Below are the code and all the weights of a small trained network. Each question names an input and a class and asks about switching units off, where a switched-off unit gives its printed mean instead of its output.

import numpy as np


def w(rows, s, z=0):
    codes = np.array(rows[::2]) - 128.0
    scale = np.full(codes.shape[1], s)
    scale[-1] = z or s
    return codes * scale


def f(y):
    return y / 2 * (1 + np.tanh(0.7978845608 * (y + 0.044715 * y**3)))


def log_softmax(a):
    a = a - a.max(-1, keepdims=True)
    return a - np.log(np.exp(a).sum(-1, keepdims=True))


def net(x, mask):
    res = np.array(x, float).reshape(1, 2) / 4 @ E
    y = f(res @ A[0][:, :-1].T + A[0][:, -1])
    res = res + np.where(mask, y, B[0][:, -1]) @ B[0][:, :-1]
    return log_softmax(res[-1] @ U[:, :-1].T + U[:, -1])


A, B = {}, {}
E = w([
[159,149,197,219,254,202,169,62],'x0',
[15,249,138,85,83,247,189,146],'x1',
],0.0075)
A[0] = w([
[64,176,149,105,54,213,162,109,127],'n1',
[139,58,140,160,180,68,113,124,92],'n2',
[178,79,151,121,147,46,107,136,101],'n3',
[134,144,116,123,110,135,112,137,254],'n4',
[158,53,131,136,139,63,117,101,153],'n5',
[179,122,118,165,124,84,77,119,97],'n6',
[91,112,108,90,14,52,109,158,129],'n7',
[126,105,111,52,42,80,118,122,88],'n8',
[68,178,134,111,105,215,132,135,110],'n9',
[77,176,141,118,119,175,114,139,92],'n10',
[160,134,132,149,254,202,155,112,80],'n11',
[96,149,133,120,122,156,128,143,100],'n12',
[118,124,93,103,39,94,130,158,107],'n13',
[113,129,138,177,213,150,141,143,176],'n14',
],0.0089,0.0091)
B[0] = w([
[182,116,62,129,214,85,144,171,255],'n1',
[169,193,61,143,192,150,138,181,189],'n2',
[172,160,56,129,181,119,115,166,197],'n3',
[65,5,236,34,231,55,221,113,252],'n4',
[136,110,107,114,212,107,174,165,220],'n5',
[146,160,63,150,143,130,135,134,167],'n6',
[108,169,226,169,170,176,124,100,250],'n7',
[153,188,138,200,151,195,95,116,199],'n8',
[198,137,67,148,212,106,128,174,225],'n9',
[175,160,64,158,133,124,90,140,176],'n10',
[134,189,171,209,127,191,62,112,216],'n11',
[131,142,84,162,122,129,118,140,146],'n12',
[159,152,164,187,157,172,92,97,199],'n13',
[102,130,232,118,173,135,141,116,220],'n14',
],0.014,0.0082)
U = w([
[185,125,15,128,173,71,151,211,74],'0',
[118,168,206,205,140,216,77,92,93],'1',
[67,2,165,18,134,48,179,125,253],'2',
[125,120,58,125,77,124,97,132,95],'3',
],0.0093,0.0041)

Each question gives the input, the list of numbers given to net, and the class t.
The units are the neurons (one row each of A and B). Each row of codes is followed by its name. A weight is (code - 128) times the scale printed after its matrix; where a second scale follows, it is the last column's (A, B and U).
mask holds one flag per neuron, in row order. A switched-off neuron (its flag False) gives its mean, the last column of its row in B, instead of its output. The means were averaged over made-up inputs and are rounded, as every weight is.
A unit's drop is (log p(t) with every unit on - log p(t) with that unit switched off) / (log p(t) with every unit on - log p(t) with every unit switched off).
unit that matters most: the unit with the biggest drop
top k neurons: the k neurons with the biggest drops, biggest first
drop when u is switched off: that unit's drop, to one decimal
input [-7,-6], class 1: unit that matters most => n7
input [5,5], class 0: top 2 neurons => n1; n7
input [3,4], class 0: top 3 neurons => n7; n9; n1
input [3,2], class 2: top 2 neurons => n7; n8
input [-8,7], class 1: top 4 neurons => n7; n13; n8; n5
input [3,-2], class 2: top 3 neurons => n7; n8; n13
input [6,7], class 0: top 2 neurons => n1; n9
input [-8,-7], class 1: top 3 neurons => n7; n8; n13
input [0,4], class 0: drop when n9 is switched off => 0.7
input [-7,0], class 1: drop when n13 is switched off => 0.0
input [2,3], class 2: drop when n3 is switched off => 0.1
